Where the symbols take the nodes:
z194 τ z570
z194 χ z161
z194 ζ z965
z194 α z31
z521 τ z416
z521 χ z413
z521 ζ z433
z521 α z463
z455 τ z475
z455 χ z255
z455 ζ z971
z455 α z599
z59 τ z206
z59 χ z849
z59 ζ z458
z59 α z86
z612 τ z211
z612 χ z884
z612 ζ z356
z612 α z149
z570 τ z90
z570 χ z31
z570 ζ z742
z570 α z299
z230 τ z764
z230 χ z841
z230 ζ z299
z230 α z965
z299 τ z435
z299 χ z218
z299 ζ z570
z299 α z230
z984 τ z734
z984 χ z59
z984 ζ z373
z984 α z206
z856 τ z161
z856 χ z383
z856 ζ z591
z856 α z821
z925 τ z806
z925 χ z209
z925 ζ z153
z925 α z867
z199 τ z255
z199 χ z628
z199 ζ z720
z199 α z46
z894 τ z720
z894 χ z765
z894 ζ z789
z894 α z972
z181 τ z894
z181 χ z877
z181 ζ z614
z181 α z765
z649 τ z809
z649 χ z147
z649 ζ z931
z649 α z680
z785 τ z413
z785 χ z942
z785 ζ z449
z785 α z236
z639 τ z287
z639 χ z43
z639 ζ z329
z639 α z356
z520 τ z971
z520 χ z720
z520 ζ z191
z520 α z610
z151 τ z153
z151 χ z462
z151 ζ z37
z151 α z270
z254 τ z180
z254 χ z921
z254 ζ z508
z254 α z425
z884 τ z149
z884 χ z839
z884 ζ z124
z884 α z876
z318 τ z170
z318 χ z281
z318 ζ z798
z318 α z862
z153 τ z105
z153 χ z270
z153 ζ z772
z153 α z925
z389 τ z849
z389 χ z435
z389 ζ z104
z389 α z324
z484 τ z513
z484 χ z801
z484 ζ z86
z484 α z567
z31 τ z299
z31 χ z780
z31 ζ z194
z31 α z218
z801 τ z567
z801 χ z707
z801 ζ z410
z801 α z104
z839 τ z876
z839 ζ z249
z831 τ z714
z831 χ z484
z831 ζ z206
z831 α z513
z380 χ z627
z380 α z674
z576 τ z942
z576 χ z520
z576 ζ z769
z576 α z971
z965 τ z742
z965 χ z440
z965 ζ z230
z965 α z194
z409 τ z380
z409 χ z252
z409 ζ z416
z409 α z627
z180 τ z649
z180 χ z425
z180 ζ z524
z180 α z147
z170 τ z383
z170 χ z862
z170 ζ z304
z170 α z979
z149 τ z329
z149 χ z876
z149 ζ z612
z149 α z733
z105 τ z439
z105 χ z925
z105 ζ z29
z105 α z806
z614 τ z789
z614 χ z809
z614 ζ z628
z614 α z181
z655 τ z539
z655 χ z984
z655 ζ z921
z655 α z734
z433 τ z560
z433 χ z648
z433 ζ z627
z433 α z521
z773 τ z598
z773 χ z475
z773 ζ z236
z773 α z826
z435 τ z324
z435 χ z230
z435 ζ z90
z435 α z764
z42 τ z661
z42 χ z192
z42 ζ z439
z42 α z92
z356 τ z462
z356 χ z124
z356 ζ z639
z356 α z612
z329 τ z568
z329 χ z733
z329 ζ z211
z329 α z639
z463 τ z409
z463 χ z865
z463 ζ z521
z463 α z252
z567 τ z458
z567 χ z104
z567 ζ z484
z567 α z860
z383 τ z821
z383 χ z979
z383 ζ z295
z383 α z25
z270 τ z925
z270 χ z211
z270 ζ z151
z270 α z209
z798 τ z304
z798 χ z661
z798 ζ z305
z798 α z318
z628 τ z46
z628 χ z914
z628 ζ z972
z628 α z614
z413 τ z463
z413 χ z236
z413 ζ z648
z413 α z865
z206 τ z731
z206 χ z86
z206 ζ z984
z206 α z831
z104 τ z860
z104 χ z90
z104 ζ z801
z104 α z389
z720 τ z610
z720 χ z972
z720 ζ z967
z720 α z199
z191 τ z576
z191 χ z967
z191 ζ z599
z191 α z520
z902 τ z390
z902 χ z798
z902 ζ z25
z902 α z304
z849 τ z86
z849 χ z324
z849 ζ z860
z849 α z410
z43 τ z356
z43 χ z535
z43 ζ z733
z43 α z124
z866 τ z254
z866 χ z714
z866 ζ z355
z866 α z921
z560 χ z521
z560 ζ z674
z560 α z416
z841 τ z965
z841 χ z591
z841 ζ z218
z841 α z440
z161 τ z31
z161 χ z821
z161 ζ z440
z161 α z780
z661 τ z318
z661 χ z92
z661 ζ z129
z661 α z281
z343 τ z628
z343 χ z931
z343 ζ z765
z343 α z914
z680 τ z877
z680 χ z994
z680 ζ z649
z680 α z408
z508 τ z524
z508 χ z866
z508 ζ z994
z508 α z254
z994 τ z408
z994 χ z355
z994 ζ z147
z994 α z508
z862 τ z979
z862 χ z569
z862 ζ z318
z862 α z40
z769 τ z164
z769 χ z191
z769 ζ z475
z769 α z576
z867 τ z192
z867 χ z568
z867 ζ z925
z867 α z37
z876 τ z733
z876 ζ z884
z876 α z141
z287 τ z151
z287 χ z356
z287 ζ z568
z287 α z462
z92 τ z281
z92 χ z772
z92 ζ z42
z92 α z29
z475 τ z826
z475 χ z599
z475 ζ z186
z475 α z769
z458 τ z984
z458 χ z860
z458 ζ z513
z458 α z59
z731 τ z866
z731 χ z831
z731 ζ z734
z731 α z714
z439 τ z129
z439 χ z806
z439 ζ z569
z439 α z42
z449 τ z648
z449 χ z164
z449 ζ z598
z449 α z785
z462 τ z270
z462 χ z612
z462 ζ z287
z462 α z211
z513 τ z373
z513 χ z567
z513 ζ z831
z513 α z458
z252 τ z627
z252 χ z598
z252 ζ z463
z252 α z515
z304 τ z295
z304 χ z318
z304 ζ z902
z304 α z170
z598 τ z515
z598 χ z826
z598 ζ z865
z598 α z449
z86 τ z831
z86 χ z410
z86 ζ z59
z86 α z484
z772 τ z29
z772 χ z151
z772 ζ z192
z772 α z153
z860 τ z59
z860 χ z389
z860 ζ z567
z860 α z849
z765 τ z972
z765 χ z330
z765 ζ z181
z765 α z343
z368 τ z191
z368 χ z789
z368 ζ z255
z368 α z967
z733 τ z639
z733 χ z141
z733 ζ z149
z733 α z43
z249 τ z884
z249 ζ z535
z249 α z839
z355 τ z508
z355 χ z731
z355 ζ z539
z355 α z866
z37 τ z772
z37 χ z287
z37 ζ z867
z37 α z151
z390 τ z591
z390 χ z304
z390 ζ z592
z390 α z295
z568 τ z37
z568 χ z639
z568 ζ z209
z568 α z287
z793 τ z841
z793 χ z390
z793 ζ z780
z793 α z591
z764 τ z797
z764 χ z965
z764 ζ z435
z764 α z742
z972 τ z199
z972 χ z343
z972 ζ z894
z972 α z628
z826 τ z449
z826 χ z769
z826 ζ z773
z826 α z164
z865 τ z252
z865 χ z773
z865 ζ z413
z865 α z598
z979 τ z25
z979 χ z40
z979 ζ z170
z979 α z305
z535 τ z124
z535 ζ z141
z535 α z249
z806 τ z42
z806 χ z867
z806 ζ z105
z806 α z192
z569 τ z40
z569 χ z105
z569 ζ z281
z569 α z439
z515 τ z433
z515 χ z449
z515 ζ z252
z515 α z648
z129 τ z798
z129 χ z42
z129 ζ z40
z129 α z661
z627 τ z674
z627 χ z515
z627 ζ z409
z627 α z433
z714 τ z921
z714 χ z513
z714 ζ z731
z714 α z373
z591 τ z440
z591 χ z295
z591 ζ z793
z591 α z856
z209 τ z867
z209 χ z329
z209 ζ z270
z209 α z568
z821 τ z780
z821 χ z25
z821 ζ z856
z821 α z592
z648 τ z521
z648 χ z785
z648 ζ z515
z648 α z413
z324 τ z410
z324 χ z764
z324 ζ z389
z324 α z797
z124 τ z612
z124 χ z249
z124 ζ z43
z124 α z884
z599 τ z769
z599 χ z368
z599 ζ z455
z599 α z191
z192 τ z92
z192 χ z37
z192 ζ z806
z192 α z772
z186 τ z773
z186 χ z455
z186 ζ z942
z186 α z475
z539 τ z994
z539 χ z734
z539 ζ z425
z539 α z355
z914 τ z614
z914 χ z649
z914 ζ z343
z914 α z809
z305 τ z902
z305 χ z129
z305 ζ z979
z305 α z798
z236 τ z865
z236 χ z186
z236 ζ z785
z236 α z773
z218 τ z230
z218 χ z793
z218 ζ z31
z218 α z841
z780 τ z218
z780 χ z592
z780 ζ z161
z780 α z793
z410 τ z484
z410 χ z797
z410 ζ z849
z410 α z801
z25 τ z592
z25 χ z305
z25 ζ z383
z25 α z902
z440 τ z194
z440 χ z856
z440 ζ z841
z440 α z161
z29 τ z569
z29 χ z153
z29 ζ z92
z29 α z105
z971 τ z186
z971 χ z610
z971 ζ z576
z971 α z455
z592 τ z793
z592 χ z902
z592 ζ z821
z592 α z390
z877 τ z765
z877 χ z408
z877 ζ z809
z877 α z330
z809 τ z181
z809 χ z680
z809 ζ z914
z809 α z877
z281 τ z862
z281 χ z29
z281 ζ z661
z281 α z569
z674 χ z433
z674 ζ z380
z674 α z560
z147 τ z680
z147 χ z539
z147 ζ z180
z147 α z994
z164 τ z785
z164 χ z576
z164 ζ z826
z164 α z942
z408 τ z330
z408 χ z508
z408 ζ z680
z408 α z524
z942 τ z236
z942 χ z971
z942 ζ z164
z942 α z186
z797 τ z801
z797 χ z742
z797 ζ z324
z797 α z707
z40 τ z305
z40 χ z439
z40 ζ z862
z40 α z129
z141 τ z43
z141 ζ z876
z141 α z535
z524 τ z931
z524 χ z254
z524 ζ z408
z524 α z180
z707 τ z104
z707 χ z570
z707 ζ z797
z707 α z90
z789 τ z967
z789 χ z181
z789 ζ z46
z789 α z894
z90 τ z389
z90 χ z299
z90 ζ z707
z90 α z435
z967 τ z520
z967 χ z894
z967 ζ z368
z967 α z720
z610 τ z455
z610 χ z199
z610 ζ z520
z610 α z255
z931 τ z914
z931 χ z180
z931 ζ z330
z931 α z649
z255 τ z599
z255 χ z46
z255 ζ z610
z255 α z368
z330 τ z343
z330 χ z524
z330 ζ z877
z330 α z931
z734 τ z355
z734 χ z206
z734 ζ z655
z734 α z731
z742 τ z707
z742 χ z194
z742 ζ z764
z742 α z570
z921 τ z425
z921 χ z373
z921 ζ z866
z921 α z655
z211 τ z209
z211 χ z149
z211 ζ z462
z211 α z329
z46 τ z368
z46 χ z614
z46 ζ z199
z46 α z789
z416 χ z463
z416 ζ z560
z416 α z409
z373 τ z655
z373 χ z458
z373 ζ z714
z373 α z984
z295 τ z856
z295 χ z170
z295 ζ z390
z295 α z383
z425 τ z147
z425 χ z655
z425 ζ z254
z425 α z539

In the rows, 535 stands for zero.

The rows follow the links: the fewer symbols apart two nodes are, the more alike their rows tend to be.

Each row is also shifted at random along 6 hidden directions that mean nothing.

Row, then node:
[ 838  416  577  591  585  470  554  569  531  539  565  590  643  573  479  548  521  475  547  454  574  527  576  556  494  497  433  584  485  441  612  495  533  524  470  457  564  502  631  548  548  546  555  493  593  533  541  572  487  588  552  478  466  506  505  565  490  552  665  502  596  559  611]
node: z211
[ 277  527  538  510  490  543  530  634  545  528  581  531  504  445  557  563  590  447  507  494  560  498  468  470  466  431  558  516  543  532  529  548  484  431  639  540  520  563  647  548  508  580  548  493  578  480  629  545  629  536  525  538  472  518  645  505  472  521  475  563  453  611  519]
node: z524
[ 465  470  565  574  577  475  547  645  532  539  532  601  563  587  594  482  561  545  511  532  472  553  573  528  562  547  483  521  451  511  560  538  568  541  537  481  525  456  457  595  579  495  557  608  512  544  539  531  412  489  525  500  519  562  483  584  525  610  677  479  564  516  568]
node: z59
[ 572  526  605  556  561  479  513  545  603  520  459  450  444  560  634  487  446  677  518  595  467  442  555  596  589  426  614  573  423  610  503  615  496  608  520  542  579  514  478  542  571  381  481  551  475  598  466  510  444  585  478  507  600  538  500  501  557  496  433  535  578  492  540]
node: z841
[ 498  624  646  531  452  535  580  554  444  555  390  564  489  627  516  512  458  566  507  587  495  611  610  584  643  669  597  554  606  598  485  491  517  617  457  554  497  550  550  622  476  587  634  530  449  526  535  503  396  547  538  445  586  512  739  567  606  495  614  468  581  489  518]
node: z965
[ 743  579  472  524  525  603  532  302  528  542  557  493  606  519  376  584  489  559  580  518  636  566  516  593  499  637  523  543  636  524  510  492  582  576  430  553  586  583  531  443  526  596  491  474  582  510  466  559  599  580  557  592  557  503  398  527  559  461  531  572  530  520  521]
node: z902
[ 438  581  501  591  563  512  535  515  507  538  493  527  538  615  574  512  521  508  598  590  493  563  568  559  583  506  566  596  588  549  582  530  454  604  533  521  498  559  590  545  497  584  573  493  501  603  518  595  619  547  590  534  604  605  628  481  602  546  357  563  569  463  533]
node: z764
[ 637  537  627  448  467  550  529  569  559  523  471  509  512  491  537  585  492  588  438  585  544  481  549  528  587  485  595  491  486  600  479  538  570  532  552  633  578  568  549  559  507  428  515  569  501  537  574  437  433  521  465  493  569  492  583  560  554  501  641  503  503  563  468]
node: z368
[ 624  581  629  531  453  544  558  552  523  543  491  505  494  526  502  559  450  556  525  529  588  554  509  575  514  557  576  556  598  573  522  518  463  547  517  552  542  581  597  507  544  636  577  451  542  484  557  551  529  602  511  554  531  481  582  510  510  435  505  559  520  563  516]
node: z25
[  22  606  541  588  503  517  554  529  497  549  463  565  553  622  517  455  523  547  547  579  471  609  558  558  592  635  581  550  593  568  495  505  536  610  490  507  506  520  476  600  527  604  595  531  484  532  499  569  473  503  551  517  605  585  559  552  595  537  573  505  524  463  521]
node: z707
[ 722  509  696  631  517  462  584  827  508  555  538  611  444  590  685  483  492  586  549  472  518  655  507  544  483  664  451  516  500  510  602  541  424  519  566  424  455  442  390  520  708  740  642  559  526  469  591  609  405  541  516  640  447  504  425  545  412  556  568  545  583  560  606]
node: z733
[ 543  492  564  527  538  515  515  392  606  519  501  450  590  509  439  548  460  593  516  537  571  418  543  603  545  409  598  583  480  560  487  546  560  587  459  553  648  563  609  520  509  396  452  475  559  552  458  510  499  615  486  466  583  501  474  521  560  439  562  533  534  531  531]
node: z295
[ 607  623  654  503  399  577  563  575  486  544  479  543  441  519  496  540  448  603  496  512  571  611  510  576  528  721  572  504  621  587  459  506  510  531  489  551  510  554  501  529  565  673  606  508  519  423  552  512  421  578  502  553  503  429  602  551  495  429  610  517  526  580  529]
node: z170
[ 491  476  483  578  572  532  544  626  535  550  652  585  633  503  534  567  617  402  578  481  596  586  479  474  441  482  435  515  565  450  632  501  500  459  622  497  514  531  584  484  573  669  557  496  624  510  620  615  681  503  580  636  471  573  434  521  464  597  512  597  489  578  546]
node: z866
[ 484  623  591  506  454  583  542  439  530  531  456  503  452  535  485  500  448  678  502  545  529  556  526  599  561  695  611  514  572  606  419  541  571  584  439  550  553  536  417  536  569  537  531  553  489  466  465  492  401  566  487  528  553  467  513  553  548  440  606  504  537  526  519]
node: z390
[ 544  487  565  548  543  499  544  732  527  528  581  588  476  511  640  529  599  475  514  479  503  536  514  470  494  506  489  515  487  501  579  559  488  444  629  500  475  503  567  571  555  572  578  570  547  509  619  543  538  507  537  537  447  528  630  539  455  598  529  525  531  587  568]
node: z921
[ 622  572  610  515  478  554  569  651  459  560  480  602  577  586  553  590  543  471  505  610  543  634  582  497  613  592  524  492  601  556  576  463  529  560  573  599  492  568  548  569  494  620  630  560  485  551  634  508  501  452  557  552  586  565  608  570  590  595  634  517  520  521  467]
node: z648
[ 711  559  511  515  521  570  527  474  540  514  563  499  419  488  526  523  519  576  554  470  547  509  494  554  476  603  541  544  545  534  498  579  512  490  516  509  521  532  533  505  548  556  511  527  548  487  491  539  561  605  528  534  464  461  599  512  472  475  442  542  563  572  585]
node: z569
[ 679  629  581  498  489  566  530  699  548  535  531  473  331  474  733  578  512  591  537  606  518  548  467  498  527  492  602  491  554  622  559  598  404  506  696  601  455  578  479  470  587  615  547  551  482  549  619  549  647  515  518  689  558  551  577  444  517  531  237  637  498  546  466]
node: z610
[ 381  525  548  603  564  486  552  750  525  547  576  594  474  563  693  492  592  499  571  522  485  608  500  489  498  547  481  520  520  507  620  555  440  493  646  461  442  482  464  542  615  666  603  561  530  539  602  611  583  489  557  625  489  589  515  511  470  611  427  571  535  536  569]
node: z831
[ 454  544  605  528  518  513  542  661  534  552  490  547  569  562  605  570  528  513  508  621  522  559  553  499  594  452  559  507  532  577  575  511  505  562  607  585  532  569  544  551  524  541  570  544  494  579  612  517  528  479  523  567  606  593  529  535  581  580  546  549  497  518  466]
node: z598
[ 203  591  439  535  523  557  508  442  549  505  558  471  397  468  520  484  549  525  580  463  513  463  461  543  459  505  614  595  567  549  469  607  467  474  547  500  514  553  632  539  496  554  502  470  564  493  494  579  669  624  544  488  474  494  732  462  488  442  290  555  523  563  591]
node: z42
[ 446  550  568  539  474  564  544  696  552  549  626  526  532  430  581  616  557  431  553  519  627  582  413  474  420  445  522  492  604  526  605  518  423  441  681  557  510  593  604  439  589  731  565  446  613  478  677  614  729  521  536  710  490  538  456  469  456  524  381  668  425  615  484]
node: z877
[ 465  521  432  562  621  521  527  485  523  533  552  570  548  598  568  478  592  540  574  542  468  544  579  529  567  588  497  543  508  501  553  554  580  562  515  492  509  481  445  564  540  478  523  605  515  587  470  548  530  493  575  515  545  600  504  550  568  616  533  507  590  472  572]
node: z484
[ 717  595  563  528  494  595  555  563  503  567  549  549  625  543  520  631  520  509  556  613  616  660  521  520  551  599  500  467  639  551  598  453  543  574  573  613  524  595  460  442  566  679  570  522  535  541  603  557  601  458  558  699  608  585  339  529  587  565  549  616  485  517  432]
node: z475
[ 459  490  544  514  552  515  539  524  521  545  492  554  706  577  468  593  562  420  503  605  549  511  604  511  614  392  533  546  534  524  577  471  579  579  545  603  577  577  682  587  421  455  549  512  526  615  584  502  556  487  555  447  620  601  604  564  634  594  654  504  510  510  474]
node: z252
[ 439  520  433  557  585  535  547  469  474  546  563  604  645  597  458  528  615  411  575  512  527  581  588  508  552  589  469  559  594  461  574  474  589  538  502  501  505  525  596  580  459  560  572  539  557  559  536  560  590  496  613  474  529  583  615  568  575  607  601  497  560  507  564]
node: z513
[ 746  516  611  485  510  539  558  549  491  542  458  576  659  588  475  615  521  473  471  614  561  542  628  519  646  488  529  518  544  544  558  463  600  586  513  624  566  580  633  590  431  461  569  547  497  586  596  456  454  482  540  458  615  555  622  596  630  576  733  480  543  516  462]
node: z785
[ 711  607  466  544  576  576  525  627  524  548  587  538  437  547  718  546  585  575  600  614  502  636  509  487  540  619  502  470  576  560  613  568  489  537  655  565  435  521  332  443  622  633  546  625  483  594  559  579  664  432  579  741  579  637  398  479  556  645  300  631  536  484  484]
node: z463
[ 333  497  675  565  467  479  540  685  610  525  529  494  458  464  588  504  466  608  487  480  544  476  455  555  459  445  579  541  451  562  494  584  456  492  565  485  573  518  542  528  632  556  537  478  571  451  563  550  448  609  441  555  471  460  476  515  417  444  541  555  486  613  559]
node: z661
[ 639  477  627  550  511  489  547  637  543  524  530  549  486  513  547  521  511  519  499  441  539  490  527  547  486  499  511  572  473  515  528  561  478  476  528  481  534  508  633  581  546  537  561  499  571  477  570  532  456  618  506  456  432  451  666  546  439  485  584  495  561  600  610]
node: z772
[ 760  529  651  578  520  501  552  575  552  547  485  503  570  573  543  567  435  581  542  576  575  559  543  587  552  491  542  560  537  561  572  514  475  609  507  540  570  560  536  493  581  573  552  482  526  557  539  566  492  570  510  589  594  534  411  513  550  495  524  572  548  515  511]
node: z161
[ 674  488  524  619  600  489  536  599  546  540  589  556  516  563  583  487  535  549  595  464  531  559  519  553  470  566  459  563  500  472  593  551  480  523  529  437  516  478  479  499  628  608  543  530  567  527  512  615  545  573  557  586  471  542  426  518  465  560  470  556  590  535  616]
node: z356
[ 497  639  418  490  516  618  545  454  417  546  529  605  548  580  483  566  622  422  563  580  513  639  587  484  604  686  527  507  694  529  539  473  583  540  552  598  438  572  568  573  403  620  603  573  491  558  564  522  639  439  628  515  571  591  748  555  626  613  523  510  540  491  491]
node: z674
[ 480  467  538  534  564  497  533  657  546  528  576  581  527  516  591  514  598  494  500  488  500  505  533  481  508  484  489  520  450  494  555  554  547  462  583  500  516  484  551  585  546  491  541  581  558  523  576  524  498  504  517  493  460  530  584  562  477  595  610  505  535  579  571]
node: z655
[ 550  485  481  550  575  528  526  439  553  522  575  537  554  517  459  495  545  541  550  452  547  497  531  564  483  573  493  559  504  481  509  549  580  507  461  464  569  494  539  539  548  498  496  530  585  496  465  539  509  586  533  479  467  486  502  558  482  513  602  498  560  558  613]
node: z867
[ 494  588  638  448  430  558  543  691  544  524  490  513  351  449  636  550  520  587  443  540  508  498  486  492  532  524  620  479  507  615  459  596  487  454  634  592  495  555  542  562  538  524  551  568  487  476  617  465  475  537  463  524  490  459  720  529  484  487  508  519  487  614  495]
node: z181
[ 527  532  546  562  547  492  550  557  490  529  495  581  451  590  546  458  535  539  538  475  467  533  579  563  544  624  526  583  516  518  513  558  513  530  476  459  487  483  564  626  508  530  581  548  511  513  502  536  445  580  551  417  461  495  741  562  509  525  565  454  613  534  630]
node: z149
[ 563  554  436  560  593  545  527  605  518  536  615  584  441  550  659  481  622  551  581  508  480  609  508  492  494  669  460  485  531  503  575  576  534  481  598  480  435  468  351  507  625  609  546  639  521  530  524  581  580  471  572  635  477  575  469  535  485  639  437  556  569  530  580]
node: z373
[ 369  570  574  495  498  545  541  562  534  540  477  535  553  554  551  542  528  563  486  625  505  541  564  519  615  520  589  497  536  596  503  522  578  573  555  601  543  551  493  569  507  485  544  573  483  565  553  481  481  473  514  525  619  570  536  554  604  560  599  523  498  509  454]
node: z236
[ 287  487  603  635  577  433  536  663  589  546  503  515  584  595  640  493  493  546  557  588  500  529  540  556  553  376  552  581  462  545  607  543  440  599  573  486  554  510  536  527  595  542  559  492  527  608  555  610  537  538  524  575  601  620  413  493  552  559  446  581  528  487  527]
node: z90
[ 489  542  409  552  576  574  510  355  585  522  634  475  532  468  457  519  546  570  603  466  582  505  462  568  433  574  519  549  560  499  508  558  565  516  493  488  574  528  479  434  589  556  442  503  612  496  443  589  644  581  541  610  494  511  351  500  484  477  431  590  519  553  578]
node: z439

Start here and follow the symbols in turn, left to right. Where do you end up?
Answer with the node's name.
[ 528  569  668  575  487  494  551  641  556  541  465  490  463  551  620  524  428  609  532  577  531  540  514  584  553  482  596  562  524  605  542  551  422  585  554  535  534  552  523  512  599  587  569  481  504  547  556  564  497  579  489  590  581  528  508  490  528  473  428  582  533  517  513]
α ζ α ζ α -> z793
[ 433  574  564  498  458  568  547  465  521  521  501  513  473  499  442  519  493  561  506  479  550  511  510  567  510  604  589  557  571  560  443  538  541  516  471  533  547  555  597  571  497  553  544  490  550  449  511  508  475  605  507  453  485  434  677  548  507  425  583  496  528  579  554]
α χ ζ α α τ τ -> z862
[ 448  552  506  499  500  570  546  593  480  538  590  596  516  500  514  548  614  456  519  477  545  594  510  471  490  638  495  488  589  496  527  513  557  445  577  526  477  527  544  553  520  630  581  560  559  462  592  530  561  490  557  542  451  507  622  567  482  561  602  520  501  589  548]
ζ α ζ τ -> z180
[ 631  446  498  504  575  534  501  532  605  524  634  498  613  434  512  608  577  473  518  503  612  446  485  494  456  354  498  517  473  496  578  546  556  466  602  557  608  562  619  466  542  466  452  498  615  542  578  533  644  545  514  578  501  532  408  512  489  546  527  590  477  599  518]
τ α τ τ τ -> z199
[ 674  504  563  590  612  473  529  564  561  536  495  520  540  614  621  504  500  587  559  591  492  524  588  572  588  471  528  577  467  545  583  557  505  611  515  515  543  503  483  536  570  464  525  556  498  626  496  556  493  537  535  538  597  595  453  522  572  574  476  541  595  467  545]
ζ α χ α -> z965
[ 406  508  615  605  539  463  537  577  566  547  470  493  607  578  540  550  455  484  558  586  548  491  551  578  563  315  590  628  528  558  596  516  419  606  534  535  583  585  710  545  497  534  556  415  542  607  561  594  598  595  531  506  622  582  568  475  587  494  413  580  521  499  519]
χ α ζ χ -> z592
[ 281  489  622  550  469  511  553  745  560  549  601  571  580  455  555  581  561  458  492  488  600  562  440  472  441  444  499  487  525  513  569  506  490  434  645  523  544  541  582  514  603  657  575  481  607  448  669  567  560  512  495  618  462  516  445  535  432  528  607  581  427  632  511]
α ζ α ζ -> z180
[ 391  496  509  548  560  523  535  603  555  539  596  601  551  533  570  480  596  580  513  493  497  586  517  502  503  648  463  462  480  496  526  541  620  495  544  481  524  451  341  538  642  547  529  642  549  492  525  525  437  459  515  590  482  544  348  596  475  617  696  506  525  547  566]
ζ α α τ -> z921
[ 509  620  656  527  399  558  574  576  465  547  454  534  489  534  473  567  444  504  526  526  589  600  519  572  539  604  602  559  659  584  503  487  446  545  508  559  504  602  665  555  490  700  631  424  532  457  593  553  517  597  531  518  535  455  719  521  528  419  523  539  514  569  512]
χ τ τ τ -> z793
[ 314  472  571  537  494  541  542  620  570  551  613  587  654  467  472  560  576  498  482  481  599  573  477  488  454  547  470  460  513  486  529  486  602  464  559  520  580  517  478  508  613  591  534  537  612  437  602  532  489  484  492  599  477  512  313  592  457  548  773  541  436  615  519]
τ χ τ τ -> z931
[ 498  534  562  463  476  575  530  542  550  533  550  523  537  452  493  588  545  518  474  522  578  503  499  504  513  499  556  488  542  551  486  530  574  474  566  587  566  572  580  537  510  510  515  536  558  484  583  479  534  526  500  527  507  486  567  545  509  497  618  530  473  603  496]
ζ τ χ ζ χ -> z931
[ 588  584  570  529  494  551  536  454  541  531  487  480  517  530  484  549  456  574  547  549  570  519  533  589  547  532  594  562  570  576  503  524  506  587  484  555  563  578  575  513  523  547  530  472  532  529  502  537  537  591  517  523  570  499  552  516  557  445  473  552  535  520  524]
ζ α ζ χ -> z25
[ 444  414  486  575  639  469  508  580  612  524  589  552  596  551  603  482  586  567  527  519  485  476  541  513  514  449  467  525  375  482  568  575  593  528  552  473  573  443  427  541  615  395  470  616  553  578  495  534  475  496  514  533  514  583  333  570  502  632  619  512  553  531  585]
τ ζ ζ χ -> z984
[ 597  526  471  503  555  560  528  583  525  524  608  568  461  487  585  538  614  501  539  486  515  536  513  480  493  580  488  497  522  498  539  569  544  441  591  524  472  508  512  537  542  548  534  593  547  505  563  529  588  503  554  542  451  523  612  541  479  586  499  530  541  575  569]
ζ χ α χ τ ζ -> z734
[ 361  471  455  587  615  501  523  560  566  537  610  571  611  549  549  492  609  496  564  507  515  539  525  505  494  506  467  525  486  469  587  536  569  509  557  477  540  481  475  529  584  525  512  573  573  555  523  573  569  487  562  565  513  591  383  544  513  620  562  540  532  528  563]
χ τ τ α -> z714
[ 809  585  488  518  581  549  539  508  474  528  479  587  400  639  628  455  552  640  546  565  418  595  633  553  636  767  512  514  514  557  502  577  596  581  482  517  443  458  341  600  543  472  552  695  426  582  446  481  396  486  568  481  539  547  637  579  585  608  560  448  668  460  578]
τ α τ τ -> z206
